Below is a small trained network, with its code and all its weights. Each question gives an input and a class and asks what happens when units are switched off, that is, made to give their printed mean instead of their output.

import numpy as np


def w(rows, s, z=0):
    codes = np.array(rows[::2]) - 128.0
    scale = np.full(codes.shape[1], s)
    scale[-1] = z or s
    return codes * scale


def f(y):
    return np.maximum(y, 0)


def log_softmax(a):
    a = a - a.max(-1, keepdims=True)
    return a - np.log(np.exp(a).sum(-1, keepdims=True))


def net(x, mask):
    res = np.array(x, float).reshape(1, 4) / 4 @ E
    y = f(res @ A[0][:, :-1].T + A[0][:, -1])
    res = res + np.where(mask, y, B[0][:, -1]) @ B[0][:, :-1]
    return log_softmax(res[-1] @ U[:, :-1].T + U[:, -1])


A, B = {}, {}
E = w([
[110,231,218,26,30],'x0',
[246,19,152,143,41],'x1',
[249,170,212,137,239],'x2',
[20,32,253,130,161],'x3',
],0.0056)
A[0] = w([
[174,175,65,134,107,91],'n0',
[144,146,114,133,129,254],'n1',
[85,78,91,116,71,178],'n2',
[174,171,176,161,188,82],'n3',
[106,180,163,129,60,147],'n4',
[120,95,71,165,175,79],'n5',
[83,185,136,156,182,128],'n6',
[119,219,213,90,38,96],'n7',
[108,85,101,134,65,108],'n8',
[7,130,42,123,66,105],'n9',
[72,175,116,118,179,94],'n10',
[185,192,45,161,91,131],'n11',
[139,156,51,95,118,109],'n12',
[196,173,198,112,233,130],'n13',
[65,61,201,151,126,90],'n14',
[196,139,185,129,179,157],'n15',
[227,42,172,146,56,95],'n16',
[137,142,105,135,119,109],'n17',
[46,61,220,133,156,125],'n18',
[149,165,89,137,108,94],'n19',
[39,211,93,126,217,148],'n20',
[123,30,16,197,230,108],'n21',
],0.012,0.0085)
B[0] = w([
[96,120,87,100,189,182],'n0',
[160,254,227,208,129,251],'n1',
[122,144,139,204,86,230],'n2',
[84,68,56,125,105,177],'n3',
[119,143,169,105,87,205],'n4',
[111,103,132,76,105,169],'n5',
[184,107,111,126,123,189],'n6',
[105,139,143,38,75,232],'n7',
[133,89,93,152,104,182],'n8',
[79,63,84,180,86,239],'n9',
[184,114,85,106,123,177],'n10',
[103,163,88,117,205,223],'n11',
[110,136,93,125,175,178],'n12',
[62,94,86,180,82,235],'n13',
[117,161,78,109,202,211],'n14',
[82,131,129,178,95,220],'n15',
[252,92,69,101,125,243],'n16',
[119,114,115,118,148,142],'n17',
[104,198,106,126,210,250],'n18',
[104,117,100,106,164,157],'n19',
[236,116,131,126,129,245],'n20',
[99,165,175,51,51,254],'n21',
],0.029,0.0084)
U = w([
[102,108,89,205,48,148],'0',
[120,159,173,25,48,181],'1',
[117,180,95,115,201,133],'2',
[254,112,106,136,90,247],'3',
[166,185,220,214,103,171],'4',
[151,61,155,129,108,1],'5',
[142,110,185,116,152,31],'6',
],0.0099,0.0032)

Each question gives the input, the list of numbers given to net, and the class t.
The units are the neurons (one row each of A and B). Each row of codes is followed by its name. A weight is (code - 128) times the scale printed after its matrix; where a second scale follows, it is the last column's (A, B and U).
mask holds one flag per neuron, in row order. A switched-off neuron (its flag False) gives its mean, the last column of its row in B, instead of its output. The means were averaged over made-up inputs and are rounded, as every weight is.
A unit's drop is (log p(t) with every unit on - log p(t) with that unit switched off) / (log p(t) with every unit on - log p(t) with every unit switched off).
The circuit of an input: a set's keep is (log p(t) with only the set's units on - log p(t) with every unit switched off) / (log p(t) with every unit on - log p(t) with every unit switched off). Starting from the 12 units with the biggest drops (on a tie, the unit counted first), units are removed one at a time, each time the one whose removal leaves the highest keep (on an exact tie, the one counted first), for as long as the keep stays at least 0.8.
units of the circuit, in order: the units of the circuit, biggest drop first
most important unit: the unit with the biggest drop
top k neurons: the k neurons with the biggest drops, biggest first
drop when u is switched off: that unit's drop, to one decimal
input [1,8,-3,1], class 3: units of the circuit, in order : (n16)
input [-1,3,1,-3], class 4: units of the circuit, in order : (n1, n3)
input [6,4,6,8], class 2: top 4 neurons : (n18, n14, n21, n9)
input [1,4,-7,8], class 2: top 4 neurons : (n18, n14, n13, n15)
input [-2,-2,3,0], class 4: top 2 neurons : (n9, n16)
input [3,8,-7,-2], class 3: top 3 neurons : (n16, n13, n15)
input [-6,6,5,0], class 1: top 4 neurons : (n21, n20, n9, n2)
input [1,-3,1,3], class 4: top 2 neurons : (n16, n11)
input [6,3,6,2], class 0: top 4 neurons : (n13, n21, n15, n3)
input [-6,0,5,1], class 1: top 3 neurons : (n21, n9, n2)
input [5,-3,7,7], class 0: top 2 neurons : (n13, n15)
input [-4,-3,1,-4], class 1: top 3 neurons : (n21, n18, n14)
input [-5,5,2,-3], class 1: top 2 neurons : (n21, n20)
input [0,6,-1,-8], class 2: most important unit : n11
input [-5,-4,-5,7], class 2: top 3 neurons : (n18, n14, n13)
input [2,-2,4,-2], class 0: top 3 neurons : (n13, n3, n18)
input [3,5,7,-8], class 2: top 3 neurons : (n11, n0, n9)
input [0,7,5,8], class 2: drop when n14 is switched off : 0.3
input [1,-4,-1,3], class 3: drop when n10 is switched off : 0.2
input [6,-1,7,-5], class 0: most important unit : n13
input [-7,1,-2,-6], class 1: drop when n1 is switched off : 0.0
input [1,6,5,-7], class 2: drop when n20 is switched off : 0.1
